Each row has a name. Each question is about the rows just above it. Places in a row count from 1.

[141 129 152  98 173 122 128  81 112 136 178 106 195 141 132  57 147 119
 113 139 125 126 169 114 136 126  89 107 126  76  92  82 165 130  85 109] : gug
[133 118 113 121 166 136 118 174 172 129 166 164  76 133 114 179 164 143
  89 112 133 139 139 132  73 137  73 107 133  73 176  90 109 105 125 119] : Tavon
[138 131 129  82 193 137 102 123 152 127 149 145 154 138 125  95 181 154
  81 120 121  99 169 136  73 135  99  86 131  81 150  87 133 117  84 100] : Zugit
[133 179 113 179 166 136 118 174 172 129 166 179  76 133 114 179 164 143
  89 112 133  96 139 132  73 137 147 107 133 158 143  88  67 138  72 120] : Mim
[155 102 153 145 184 104 179 123 124 207  59 109 119 155 109 144 133  69
 113 143 145 115 164  80 159 125 144 131 129 178 118  81 103 166  97 105] : Gizo
[133 118 113 121 166 136 118 174 172 129 166 164  76 133 114 179 164 143
  89 112 133  96 139 132  73 137 147 107 133 158 187  89  81 127 120 111] : siba
[119 174  73 106  81 144 104 148 116 159 181 121 110 119 137 130 115 185
 156 122 125 133  84 194 107 120 112 148 139  84 156  86 156  97 153 145] : meke
Every place of [179] in Mim: | 2 4 12 16
At which places does Tavon hold [73]? | 25 27 30

[ 98 100 101 102 153 159 153 153 153 153 152 156 153 101  95 100 155] -> Gulos
[ 76 156  68 157 104  95 174 100 104 100  76  68  78 100  68  80 175] -> tegam
[156 156 153 159 104 105  99 100 103 100 160 100 159 159 159 155  99] -> magiz
At which places does tegam hold [68]? | 3 12 15
Every place of [175] in tegam: | 17
Places of [153] in row Gulos: | 5 7 8 9 10 13
Every place of [159] in magiz: | 4 13 14 15
At which places does tegam hold [104]? | 5 9

[ 74  73 143 131 143 143] : Zugit
[ 87  47 122  77 143  95] : magiz
[121  65 132 121 124 121] : siba
At which places does siba hold [121]? | 1 4 6
Places of [143] in row Zugit: | 3 5 6
Every place of [143] in magiz: | 5
At which places does siba hold [132]? | 3
At which places does Zugit hold [131]? | 4
At which places does Zugit hold [74]? | 1
Places of [87] in row magiz: | 1

[175 134  78  70 139 109 149 129 172  90 150 136 127 117 126 104  87 147
 132 164 132 101 170 106 129 154 130 102 167 102 111 125 117 198 144 166
 140  98 109 140 128  94 125 172 167  61 144  89 124  57] = Tavon
[ 85 122 139 186 119 147 109 130 156 163 105 120 127 138 129 151 168 107
 125  92 124 156  85 149 127 101 126 154  90 153 143 136 139  59 112  91
 115 161 144 114 126 160 135  80  89 196 156 168 156 199] = Mim
[208 134 128  86 165 123 170 148 139  81 143 130 104 108 115  82  96 122
 153 155 132 138 144  90 107 140 118 134 138 118  87 186 124 198 145 164
 138 151 100 118 106  91 163 114 169  83 138 111 101  78] = magiz
[198 133 105  76 157 117 163 141 154  82 148 133 113 110 118  88  89 133
 146 161 132 114 158  94 116 147 122 107 172 111  95 163 121 203 146 168
 140 129 103 127 113  90 148 140 171  69 141  99 110  65] = siba
Every place of [99] in siba: | 48
At which places does Mim hold [156]? | 9 22 47 49
Every place of [138] in magiz: | 22 29 37 47

[ 72 170 128  86  91 129  66 125 104 132  87 114 130 136 132 117  87  79
 151 102 128 170 107 180 116  76 159 104]  siba
[185 118 145 177 156 108 156 148 129 168 150  62 109 101 111 102 114 159
 112 166 140 172  99 168 164  87 115  90]  magiz
[100  81 104 153 129 177 140 120 147 129  83 144 126 138  71 147 153 170
  71  71 128 173 104 177 127  76  71 183]  tegam
[ 91 142 123  80 127 143 109  98 131  79 134 195 139 149 173 156 140  84
 157  94 128 173 103 176 132  77 145 124]  gug
[126 101 144 176 198 165 132  97 140 140 127  85  86 110 118 127 105 135
 123  65 139 148 118 183 108  93 154 137]  zikub
[126 138 128  88 134 122 136 107 136  75 169 204 144 145 189 156 158  97
 155 134 140 145 119 183 108  96 152 101]  Gulos
[187  95 129 174 146 111 182 151 142 147 159 111 127 114 107 122 155 181
  99 176 137 172 100 170 156  84 122 123]  Gizo
[ 63 119 104 115  68 167  95 121 126 131  60 139 134 144  81 137 125 130
 116  68 135 157 125 182 108  85 158  79]  Tavon
[130 184 153  97 125  94  89 128 103 131 146  97 121 119 178 105  81  70
 166 153 149 132 130 182 109 114 140 152]  Zugit
Every place of [125] in Tavon: | 17 23
Places of [71] in row tegam: | 15 19 20 27

[117 156 138 151 133 133 108 110 131 145 114 125 154 133 139 138 126 142
 163 114 124 155 147 151 133 136 155 116 134 122 157 119 115 153 123 136
 133 140 155 155 139 101 130] = siba
[101 101 176 107 119 152 126 126 119 156 113 119 153 134 126 132 119 138
  88  96 146 182 129 125 103 141 119 119 119 147 124 108 124 152 141 163
  80 118 160 105 101 134 184] = Tavon
[101 110 163 116 127 153 125 119 162 126 140 108 143 137 127 104 126 128
  94  88 149 166 121 106 110 136 108  96 124 146 149 118 110 161 134 137
 108 119 158 112 113 121 166] = meke
[ 95 111 121 110 140 154 111 111 162 148 119 126 121 142 162 150 148 110
 116 116  69 166 112 111 119 101  94 168 170 177  99 114  82 165  99 126
 188  87 167  84 108 111 127] = tegam
[130 144 126 111 122 109 119 126 148 132 138 130 135 153 117 110 138 127
 122 144 113 107 115 126 153 120 115 117 150 122 130 141 128 151 126 129
 124 112 137 125 145 125 154] = magiz
Places of [119] in row Tavon: | 5 9 12 17 27 28 29
Every place of [155] in siba: | 22 27 39 40
At which places does tegam hold [111]? | 2 7 8 24 42
At which places does tegam hold [162]? | 9 15
Places of [138] in row siba: | 3 16
Every place of [145] in magiz: | 41
Places of [108] in row meke: | 12 27 37

[189 189 127 128  60 189  60 189 127 162 139  81] -> siba
[145 151 119 120  89 163 168 166 167 173 153 123] -> Gizo
[135 195 191 113  76 191 164 188 146 195 155 125] -> Tavon
[140 145 192 145 129 103 150 127 109 155 181 115] -> tegam
[105  68 165 138 130 152  93 157  67 147 148 146] -> Zugit
[136 127 134 132 115 163 147 159 118 159 122 121] -> duf
Places of [189] in row siba: | 1 2 6 8
At which places does Tavon hold [191]? | 3 6
Places of [115] in row tegam: | 12

[166 166 101 156 153 172] -> siba
[ 76  75 165  89  93  66] -> Gulos
[148 149 113 170 166 195] -> gug
[ 76 175 165 175  93 165] -> tegam
[148 149 113 143 142 153] -> duf
[77 66 66 66 93 66] -> zikub
[163 164 103 154 152 170] -> magiz
Places of [175] in row tegam: | 2 4
Every place of [166] in gug: | 5
At which places does siba hold [172]? | 6
Every place of [165] in tegam: | 3 6
Every place of [66] in zikub: | 2 3 4 6

[188 188 194 193 188  59  66  64] = zikub
[145 146 146 146 122 120 121 121] = Tavon
[117 187 115 115 158 161 159 160] = Gulos
[145 146 147 146 122 121 122 122] = Mim
[ 88  83 193  83 193 192 193 193] = Zugit
Places of [193] in row Zugit: | 3 5 7 8
At which places does zikub hold [188]? | 1 2 5

[137 146  67 140]  meke
[138 147  52 128]  siba
[136 117 129 148]  Gizo
[137 137 137 116]  Mim
At which places does Mim hold [116]? | 4
Every place of [137] in Mim: | 1 2 3
At which places does siba hold [138]? | 1
Every place of [146] in meke: | 2

[178  89 152  72 123  82 162  66  81 105  97 185 192 154 185  73 162  66
  59 144 169  58 192 154 170 114 133 104 184 154  95 192  66  58 177 191
 145 104  73  80  81 154 134 104  95  89 192 177 144 186  80  73 152 192
 184]  tegam
[178  89 104  72 123  82 192  66  73 105  97 185 192 154 185  73 162  66
  59 144 169  58 192 154 170 114 133 104 184 154  95 192  66  58 192 170
 145 104  73  82  81 154 134 184  82  89 192  73 144 186  82 185  73 192
 184]  Gizo
[144  89 152  72 123  82 162 184  81 144  97 185 192 154 185  73 162  66
 105 144 169  58 192 154 170 114 133 104 184 154  95 191  66  58 177 191
 145 107  78  86  85 153 134 177  99  92 184 172 142 179  85 179 185 169
 177]  Tavon
Every place of [192] in Gizo: | 7 13 23 32 35 47 54
At which places does Tavon hold [144]? | 1 10 20
Every place of [73] in Gizo: | 9 16 39 48 53
Places of [169] in row Tavon: | 21 54
Every place of [177] in tegam: | 35 48

[202 167  73 123 117  69 187] : Gulos
[167 159 118 118 118 118 159] : Tavon
[151 208  72 208 208  81 208] : duf
[167 201 201 123 201  67 201] : gug
Every place of [208] in duf: | 2 4 5 7
Places of [201] in row gug: | 2 3 5 7
At which places does Tavon hold [118]? | 3 4 5 6

[154 109 154 154 181 154]  siba
[123 140 119 118 120 123]  Gulos
[153 135 135 122 122 122]  meke
[114 101  58 142 142 126]  gug
[126 143 123 118 149 155]  Mim
[133 140 147 122 147 133]  duf
Every place of [122] in meke: | 4 5 6
Places of [133] in row duf: | 1 6
At which places does siba hold [181]? | 5
Every place of [123] in Mim: | 3
Places of [154] in row siba: | 1 3 4 6
Every place of [135] in meke: | 2 3
Places of [119] in row Gulos: | 3

[107  58 102  94 137  91  98 121] = zikub
[103  57 116  98 108  92  98  98] = Gizo
[101  75  94 101 101  92 101 127] = gug
[127 138 138 131 138 127 123 135] = Mim
[112  72 105  86 154 108 105 133] = Tavon
[199 132  84 144 148 112  87 100] = magiz
[193 141 141 151 153 147 126 126] = Zugit
[106 144 169 140 152 162 143 181] = siba
[108 126 178  73 189 192 153 202] = tegam
[116 107 107 130 130 130  99 107] = Gulos
[ 97 133 133 153 146 153 153 124] = meke
Every place of [101] in gug: | 1 4 5 7
At which places does Gizo hold [98]? | 4 7 8
At which places does meke hold [153]? | 4 6 7
Places of [126] in row Zugit: | 7 8
Places of [138] in row Mim: | 2 3 5
At which places does Gulos hold [107]? | 2 3 8

[126 131 141 114 146 148 190 155 131 117 137 130 123 122 146 115 202 133
 109 134 133 110 147 114 143 117] : Gizo
[129 134 168 121  87 151 169 154 127 121 126 112 128  85 155 161 130 143
 116 123 137 130 128 142 177 110] : gug
[ 98 144 123 144 150 133 146  98 122 137 142 132  98 153 146 144 146 146
 181 136 121 144 135  98 120 123] : tegam
[102 118  82 134 116 147 125 102  99 116 118 102 127 118  74 118 199 102
 149 116 122 118  79 137 118 121] : Zugit
[123 124 138 132 115 128  90 197 135 131 111 113 132 125 117 109 107 128
 107 147 118 148 149 149  87 159] : duf
Every place of [153] in tegam: | 14
At which places does tegam hold [98]? | 1 8 13 24
At which places does tegam hold [144]? | 2 4 16 22
Places of [115] in row Gizo: | 16
Places of [146] in row tegam: | 7 15 17 18
At which places does Zugit hold [118]? | 2 11 14 16 22 25
At which places does tegam hold [123]? | 3 26

[124  60 128 129 111 120] -> meke
[110  99 113 112 125 114] -> siba
[146 125 146 125 146 144] -> Gulos
[111  60 126  78 106  85] -> Tavon
[124 131 128 129 111 128] -> Mim
[125 137 132 140 120 127] -> zikub
Places of [111] in row Mim: | 5
Every place of [125] in Gulos: | 2 4

[143 134 152 142 156 139 154 197 152 146 149 141 145 139 154 156] : meke
[133 189 189  78 198 135 111 198 194 189  80  98  87 198 134 133] : tegam
[143 134 152 142 156 139 138 147 152 146 141 140 142 141 133 131] : zikub
[127 110 126  97 126  97  92 153 119 110 127 110 104 110 131 127] : siba
Every place of [110] in siba: | 2 10 12 14
At which places does meke hold [154]? | 7 15
Every place of [198] in tegam: | 5 8 14
At which places does tegam hold [111]? | 7
Every place of [142] in meke: | 4

[176 195  75 170  68  67]  Gizo
[122 137  75 123  68 123]  zikub
[127 128 127 126 127 128]  Gulos
[196 188  72 188 188  61]  meke
Every place of [123] in zikub: | 4 6
Places of [196] in row meke: | 1
Every place of [127] in Gulos: | 1 3 5
Places of [188] in row meke: | 2 4 5

